Here is a tiny trained network, its code and every weight. The questions are about switching its units off for an input and a class, where a switched-off unit gives its printed mean instead of its output.

import numpy as np


def w(rows, s, z=0):
    codes = np.array(rows[::2]) - 128.0
    scale = np.full(codes.shape[1], s)
    scale[-1] = z or s
    return codes * scale


def norm(h):
    return h / np.sqrt((h * h).mean(-1, keepdims=True) + 1e-5)


def f(y):
    return np.maximum(y, 0)


def log_softmax(a):
    a = a - a.max(-1, keepdims=True)
    return a - np.log(np.exp(a).sum(-1, keepdims=True))


def net(x, mask):
    res = np.array(x, float).reshape(1, 4) / 4 @ E
    u = 0
    for l in range(2):
        y = f(norm(res) @ A[l][:, :-1].T + A[l][:, -1])
        res = res + np.where(mask[u : u + 8], y, B[l][:, -1]) @ B[l][:, :-1]
        u += 8
    return log_softmax(norm(res)[-1] @ U[:, :-1].T + U[:, -1])


A, B = {}, {}
E = w([
[192,107,57,102,181,140,35],'x0',
[139,90,254,186,114,93,126],'x1',
[139,134,108,157,131,207,95],'x2',
[98,186,201,14,38,128,26],'x3',
],0.0082)
A[0] = w([
[65,184,78,81,115,63,245,76],'L0N0',
[202,41,94,141,190,89,117,88],'L0N1',
[76,130,36,110,107,198,194,131],'L0N2',
[101,88,212,105,10,108,142,2],'L0N3',
[76,95,240,128,82,183,227,128],'L0N4',
[61,87,163,171,122,196,99,154],'L0N5',
[149,125,146,48,34,67,2,130],'L0N6',
[183,223,30,111,118,232,148,63],'L0N7',
],0.0066,0.0042)
B[0] = w([
[59,125,86,137,160,42,57,197],'L0N0',
[216,114,135,187,190,84,73,180],'L0N1',
[117,66,111,27,190,121,124,212],'L0N2',
[208,134,121,135,170,227,152,186],'L0N3',
[95,149,168,200,101,110,165,229],'L0N4',
[158,195,155,113,126,121,172,177],'L0N5',
[63,179,111,137,65,220,67,254],'L0N6',
[155,86,3,44,161,189,210,206],'L0N7',
],0.0077,0.0063)
A[1] = w([
[100,125,108,178,187,107,206,158],'L1N0',
[135,131,226,179,87,168,202,34],'L1N1',
[87,98,125,143,77,78,162,3],'L1N2',
[154,93,57,71,177,157,90,86],'L1N3',
[183,96,37,206,163,186,134,196],'L1N4',
[61,171,216,99,147,94,204,108],'L1N5',
[185,149,118,203,183,115,93,80],'L1N6',
[208,2,170,135,157,109,138,17],'L1N7',
],0.0087,0.0029)
B[1] = w([
[123,183,96,136,136,129,5,237],'L1N0',
[181,124,190,164,138,181,205,228],'L1N1',
[74,213,81,82,196,148,189,148],'L1N2',
[175,158,218,117,148,174,187,245],'L1N3',
[161,96,144,68,83,44,144,254],'L1N4',
[63,121,129,187,160,121,181,208],'L1N5',
[142,2,155,132,73,53,71,181],'L1N6',
[188,105,171,223,57,109,98,170],'L1N7',
],0.0089,0.0064)
U = w([
[95,170,254,246,141,150,202,211],'0',
[84,208,159,74,80,210,68,188],'1',
[224,101,53,20,222,157,219,148],'2',
[213,39,148,228,127,28,121,192],'3',
[71,94,52,156,105,141,147,3],'4',
[5,175,98,186,221,47,169,93],'5',
],0.0091,0.005)

Each question gives the input, the list of numbers given to net, and the class t.
The units are the neurons (one row each of A and B). Each row of codes is followed by its name. A weight is (code - 128) times the scale printed after its matrix; where a second scale follows, it is the last column's (A, B and U).
mask holds one flag per neuron, layer by layer. A switched-off neuron (its flag False) gives its mean, the last column of its row in B, instead of its output. The means were averaged over made-up inputs and are rounded, as every weight is.
A unit's drop is (log p(t) with every unit on - log p(t) with that unit switched off) / (log p(t) with every unit on - log p(t) with every unit switched off).
The circuit of an input: a set's keep is (log p(t) with only the set's units on - log p(t) with every unit switched off) / (log p(t) with every unit on - log p(t) with every unit switched off). Starting from the 12 units with the biggest drops (on a tie, the unit counted first), units are removed one at a time, each time the one whose removal leaves the highest keep (on an exact tie, the one counted first), for as long as the keep stays at least 0.8.
units of the circuit, in order: the units of the circuit, biggest drop first
most important unit: the unit with the biggest drop
top k neurons: the k neurons with the biggest drops, biggest first
top k neurons in layer l: the k neurons of layer l with the biggest drops, biggest first
drop when u is switched off: that unit's drop, to one decimal
input [-6,1,4,7], class 0: most important unit => L0N4
input [-8,-1,-4,-8], class 5: units of the circuit, in order => (L0N0 L1N0)
input [-7,-3,7,5], class 0: units of the circuit, in order => (L0N4 L1N0)
input [-8,-4,2,5], class 0: top 2 neurons => (L0N4 L1N5)
input [4,0,6,2], class 2: top 2 neurons => (L0N7 L1N0)
input [6,-2,-3,-3], class 3: units of the circuit, in order => (L0N1 L1N6)
input [-6,-5,0,-5], class 5: top 2 neurons in layer 0 => (L0N0 L0N3)
input [-4,-7,0,4], class 2: top 2 neurons => (L0N7 L0N2)
input [-8,-4,-7,1], class 5: drop when L0N0 is switched off => 0.4
input [-4,0,-2,-1], class 5: drop when L0N0 is switched off => 0.5
input [-8,-6,-4,3], class 5: drop when L0N0 is switched off => 0.2
